Rows with their classes
5; 0; 5; 1; -2; 5; -6; 2; 2; 4; -5; -2; 4; 3; 4; 3; -12; -1; -37; -2; -2; 6; -3; -5; -1; -1; -1; -7; -2; -1; 0; -4; 3; -2; -1 | j682
-4; -2; -20; 0; 7; 4; -18; 3; 1; -3; -2; 0; 2; 8; 2; 1; -3; -2; 14; 2; -2; -13; -8; 11; 0; -2; 3; -8; 0; -3; -1; -7; -13; 0; -1 | j284
3; 1; -3; 3; -8; -8; 5; 0; -1; 3; 7; 2; -1; -7; -4; 6; -1; 7; 16; -2; 7; 1; 17; -12; 4; -4; 17; 5; 2; 1; 5; 17; 9; 10; 8 | j507
-2; -3; 15; 0; 0; 0; 10; 0; 4; -8; 1; -2; 3; 3; 0; -5; 6; 2; 21; 6; 1; -11; 0; -1; 0; -2; -14; -6; -6; 5; -1; 0; -15; 5; 1 | j628
-16; -4; 17; -10; 19; 28; 19; -5; -1; -22; -6; 2; 9; 0; 2; -7; -2; -9; 34; 10; -9; -12; -33; 14; -4; 11; -25; -14; -9; 15; -4; -21; -22; 13; -5 | j628
-5; -2; -7; 2; 0; -4; -1; -2; 1; -1; 4; 1; -3; 4; 11; 0; -1; 2; 28; 3; -3; -6; 5; -1; -1; 3; 4; 1; 3; -1; -2; -4; 2; -2; -1 | j284
5; -1; 5; 4; 0; 8; -2; -1; -1; -9; -3; -3; 0; 13; -2; -1; -2; 4; -8; 1; -3; 1; -2; -19; -9; -3; 10; -12; -4; 3; -11; 2; -5; 7; -1 | j682
2; -4; -1; 5; 5; 14; -5; 5; 0; -4; -7; 1; 3; 27; 1; 1; -4; -6; -32; 3; -5; -11; -5; -12; -11; 0; 6; -16; -2; -4; -1; -5; -17; 8; 2 | j682
7; -3; 11; 5; -4; 19; -12; 4; 5; -2; -8; -2; 3; 2; 3; 1; -2; 2; -35; -7; -5; 0; -15; -8; -5; 1; 5; -16; -6; 6; -5; 0; -9; 4; 3 | j682
5; 1; -9; 4; -2; 7; -12; 0; -2; 3; -6; -11; -4; -8; -2; -1; -2; 0; -34; -8; 1; 5; -14; 13; 0; 0; 9; 0; -3; -3; 0; 3; 3; -2; 1 | j682
5; -6; -9; 0; 14; 22; -25; -3; 2; 19; -14; -3; 1; 2; 30; 2; -17; -28; -50; -2; -16; 34; -33; 5; -22; 1; -17; 0; 4; -14; -10; -32; 6; -18; -20 | j682
2; -2; -4; 0; 4; 18; 2; 5; 0; 0; -10; 3; 2; 14; -3; -2; -7; -3; -17; 2; -5; 11; -12; 6; -6; -3; 3; -9; -2; 4; -4; -1; 2; 4; 5 | j682
1; 0; 21; 2; -4; 2; 14; 0; -1; -4; 2; -2; -3; -10; -6; -2; 3; 3; -18; -4; -2; 13; 1; -11; -7; 0; -2; -1; -6; 10; 0; 7; 3; 4; 5 | j682
1; -4; -10; -1; 5; 7; 6; 2; 0; -13; 1; -5; 3; -4; -7; 2; 10; -8; -10; -1; 5; -16; 4; 28; 2; 8; -11; 2; -3; 3; -3; -12; -10; 1; 4 | j628
9; -8; 1; 0; 3; -3; 5; -4; -2; -4; 12; 2; -3; 6; -1; 1; 2; -2; 37; 11; -1; -9; 12; -12; -2; 5; -5; -1; 3; -1; -2; -5; -6; 3; 0 | j284
-1; 4; 11; -2; 3; -2; 10; -1; 0; -2; 3; -2; -3; 3; -7; -10; 4; 3; 11; 2; 3; 1; 2; 5; 2; -8; -10; 2; -2; 3; 3; 0; -6; -1; -2 | j628
-6; 3; 11; 1; -3; 9; 19; 1; 2; -8; -3; 3; -4; -3; -2; 7; -3; 0; 12; 3; 0; 10; 2; -9; -4; 8; 5; -4; 3; 7; -1; -4; 6; 11; 1 | j507
-6; 2; -1; -1; -2; -1; 3; -3; 0; 4; 3; 2; -2; 1; 9; 0; 2; 5; 50; 3; -3; -13; 5; -7; 3; 2; 6; -8; 5; 4; 3; 3; -2; 1; 3 | j284
2; -1; 6; -2; -1; 0; 7; 0; -4; -8; 3; 3; -2; 11; 6; 5; -2; 1; 19; 5; -3; -2; 8; -17; -7; 5; 6; -3; 3; 0; -3; -4; -4; 7; 3 | j507
0; -5; 3; 3; 1; 6; -4; -3; 1; 3; -5; 0; 5; 12; -11; -5; -6; 2; -9; 0; -6; 10; -10; -4; -9; -6; 9; -2; 0; 2; -3; 4; 0; 2; -4 | j682
1; -1; -1; -1; 7; 10; -3; 0; 1; -5; -9; 4; 5; 1; 0; -1; -1; 0; -24; 5; -1; 1; -13; 8; 1; 0; -12; -5; -3; 4; 0; -4; -6; 3; -2 | j682
-2; -1; 2; 0; 2; 4; -12; -1; 0; 4; -1; -6; 3; 5; 5; -8; -2; 4; 7; 0; -5; -4; -8; -4; -7; -4; -4; -8; 1; 1; -1; -2; -12; -4; -1 | j682
-2; -1; 2; 1; 9; 6; -12; -9; 0; -3; -2; -2; 1; -8; -5; 0; -2; 4; -4; -3; -5; 3; -13; 6; -4; 5; 7; 0; -2; 8; -6; -2; 1; 2; -1 | j682
-8; -3; -15; -7; 12; 2; -8; -1; -1; 1; -1; 5; 2; 3; 3; -2; -6; -6; 9; 1; -5; -6; -10; 14; -1; -4; 5; -1; -3; 0; 2; -12; -8; -3; 1 | j284
1; 2; -1; 2; -9; -7; 8; -3; -2; -1; 8; -6; -9; -7; -6; 3; -4; 7; 29; -1; 6; 2; 16; -10; 2; 0; 17; 5; 4; 1; 1; 13; 3; 6; 4 | j507
-8; 1; -30; -5; 7; -6; -6; -2; -6; 0; 0; -3; 5; -5; 0; -3; 2; -2; 41; 3; 1; -11; -2; 20; 9; 4; -3; 5; 11; 1; 0; -7; -4; -5; 2 | j284
-6; -1; -8; -4; -3; 4; -6; -3; 2; 5; 3; 0; -4; -12; 11; 1; 0; 5; 50; 4; -3; -20; 2; -2; 7; 7; 14; -5; 6; 5; -9; -5; -6; -4; -4 | j284
-2; 2; 9; -3; 3; -3; 13; -5; 1; -9; 4; -11; -6; -13; -4; 0; 5; 0; 26; 5; -1; 5; 5; 2; -4; 3; -5; 8; 2; 7; -2; -5; -1; 3; -9 | j628
